Below are the code and all the weights of a small trained network. Each question names an input and a target symbol and asks about switching units off, where a switched-off unit gives its printed mean instead of its output.

import numpy as np


def w(rows, s, z=0):
    codes = np.array(rows[::2]) - 128.0
    scale = np.full(codes.shape[1], s)
    scale[-1] = z or s
    return codes * scale


def f(y):
    return np.maximum(y, 0)


def softmax(a):
    e = np.exp(a - a.max(-1, keepdims=True))
    return e / e.sum(-1, keepdims=True)


def log_softmax(a):
    a = a - a.max(-1, keepdims=True)
    return a - np.log(np.exp(a).sum(-1, keepdims=True))


def net(x, mask):
    ids = ['αβδεμπσφψω'.index(c) for c in x.split()]
    T = len(ids)
    res = E[ids] + P[:T]
    r = res
    for j in range(2):
        rows = slice(4 * j, 4 * j + 4)
        q, k, v = (r @ M[0][rows].T for M in (Q, K, V))
        z = softmax(np.where(np.tri(T) > 0, q @ k.T / 4**0.5, -1e9)) @ v
        o = O[0][rows]
        res = res + np.where(mask[j], z, o[:, -1]) @ o[:, :-1]
    y = f(res @ A[0][:, :-1].T + A[0][:, -1])
    res = res + np.where(mask[2:14], y, B[0][:, -1]) @ B[0][:, :-1]
    return log_softmax(res[-1] @ U[:, :-1].T + U[:, -1])


Q, K, V, O, A, B = {}, {}, {}, {}, {}, {}
E = w([
[142,123,158],'α',
[129,137,159],'β',
[251,218,33],'δ',
[99,135,89],'ε',
[150,107,137],'μ',
[110,136,113],'π',
[128,115,104],'σ',
[122,133,135],'φ',
[110,120,73],'ψ',
[133,124,138],'ω',
],0.027)
P = w([
[137,148,136],'0',
[174,87,96],'1',
[114,69,130],'2',
[101,192,170],'3',
[166,204,130],'4',
[205,50,63],'5',
[126,1,141],'6',
],0.02)
Q[0] = w([
[95,99,138],'h0',
[124,186,91],'h0',
[132,77,157],'h0',
[93,117,100],'h0',
[7,137,164],'h1',
[224,108,57],'h1',
[157,9,118],'h1',
[82,35,141],'h1',
],0.016)
K[0] = w([
[47,89,178],'h0',
[108,210,82],'h0',
[67,96,83],'h0',
[98,83,103],'h0',
[135,25,141],'h1',
[157,228,150],'h1',
[211,170,78],'h1',
[254,63,63],'h1',
],0.016)
V[0] = w([
[91,92,187],'h0',
[125,80,139],'h0',
[27,133,149],'h0',
[151,139,71],'h0',
[162,123,121],'h1',
[152,140,230],'h1',
[172,92,226],'h1',
[9,150,138],'h1',
],0.015)
O[0] = w([
[103,93,62,69],'h0',
[39,122,59,131],'h0',
[153,52,103,29],'h0',
[131,136,201,180],'h0',
[140,175,113,165],'h1',
[7,135,41,86],'h1',
[5,204,72,87],'h1',
[102,49,147,12],'h1',
],0.011)
A[0] = w([
[192,79,125,149],'n0',
[100,165,143,217],'n1',
[163,47,140,81],'n2',
[49,31,119,250],'n3',
[68,10,140,214],'n4',
[28,65,84,53],'n5',
[158,119,72,164],'n6',
[159,129,165,71],'n7',
[97,158,89,28],'n8',
[170,122,178,29],'n9',
[168,187,120,30],'n10',
[70,146,158,165],'n11',
],0.012,0.014)
B[0] = w([
[56,184,177,251],'n0',
[188,113,88,235],'n1',
[44,158,102,184],'n2',
[247,66,113,182],'n3',
[141,45,230,150],'n4',
[2,79,210,162],'n5',
[141,95,175,181],'n6',
[91,145,73,219],'n7',
[112,190,196,154],'n8',
[93,128,28,235],'n9',
[61,2,163,208],'n10',
[165,47,81,195],'n11',
],0.0084,0.017)
U = w([
[177,164,170,248],'α',
[130,53,216,118],'β',
[182,36,130,82],'δ',
[119,95,140,107],'ε',
[91,6,149,3],'μ',
[153,95,64,153],'π',
[132,171,62,121],'σ',
[61,79,77,188],'φ',
[68,171,129,107],'ψ',
[46,77,197,8],'ω',
],0.012,0.0058)

Each question gives the input, a string of symbols that net reads in full, and the target symbol t.
The units are the heads (4 rows each of Q, K, V and O) and the neurons (one row each of A and B). Each row of codes is followed by its name. A weight is (code - 128) times the scale printed after its matrix; where a second scale follows, it is the last column's (O, A, B and U).
mask holds one flag per unit, heads first, then neurons. A switched-off unit (its flag False) gives its mean, the last column of its rows in O or B, instead of its output. The means were averaged over made-up inputs and are rounded, as every weight is.
A unit's drop is (log p(t) with every unit on - log p(t) with that unit switched off) / (log p(t) with every unit on - log p(t) with every unit switched off).
The circuit of an input: a set's keep is (log p(t) with only the set's units on - log p(t) with every unit switched off) / (log p(t) with every unit on - log p(t) with every unit switched off). Starting from the 12 units with the biggest drops (on a tie, the unit counted first), units are removed one at a time, each time the one whose removal leaves the highest keep (on an exact tie, the one counted first), for as long as the keep stays at least 0.8.
units of the circuit, in order: the units of the circuit, biggest drop first
k most important neurons: the k neurons with the biggest drops, biggest first
heads that matter: for each layer, one digit per head in row order, 1 if its drop is at least 0.15 and else 0, layers parted by /
input ψ σ α π ψ φ, target ψ: heads that matter => 01
input ω φ φ φ π μ μ, target σ: heads that matter => 11
input ε β δ π, target α: units of the circuit, in order => (h0)
input φ α φ α, target δ: heads that matter => 11
input ω σ α ω ε φ, target ω: heads that matter => 01
input φ δ α α α ε, target α: heads that matter => 00
input ω σ α β α φ, target φ: heads that matter => 11
input ψ α μ α α, target φ: 2 most important neurons => (n5, n11)
input α π ψ π α ψ, target φ: 2 most important neurons => (n5, n10)
input μ δ α, target α: 3 most important neurons => (n0, n11, n5)
input α π σ φ ε σ, target ω: units of the circuit, in order => (h1, n0, n2)
input α ω π α φ φ φ, target δ: units of the circuit, in order => (h0, n3)
input α α ψ φ ψ ε, target ψ: heads that matter => 01
input ω σ ω, target α: heads that matter => 01
input α β σ φ ω μ, target π: heads that matter => 11
input σ μ α σ, target φ: 3 most important neurons => (n5, n11, n0)
input β σ α σ α δ, target α: units of the circuit, in order => (h0)
input ψ ω π ε, target β: units of the circuit, in order => (h1, n9)
input φ ω ψ ψ δ β, target α: heads that matter => 00
input β μ α, target σ: units of the circuit, in order => (h1, h0, n10)
input α α ω, target φ: units of the circuit, in order => (h0)
input ε β ψ, target μ: heads that matter => 11
input ψ ε β, target ω: 4 most important neurons => (n0, n2, n4, n1)
input ψ α ε α δ σ, target α: heads that matter => 00
input π β α ψ ψ, target ψ: 3 most important neurons => (n0, n2, n9)
input π φ ψ, target δ: heads that matter => 10
input α ψ δ β σ σ φ, target α: heads that matter => 01
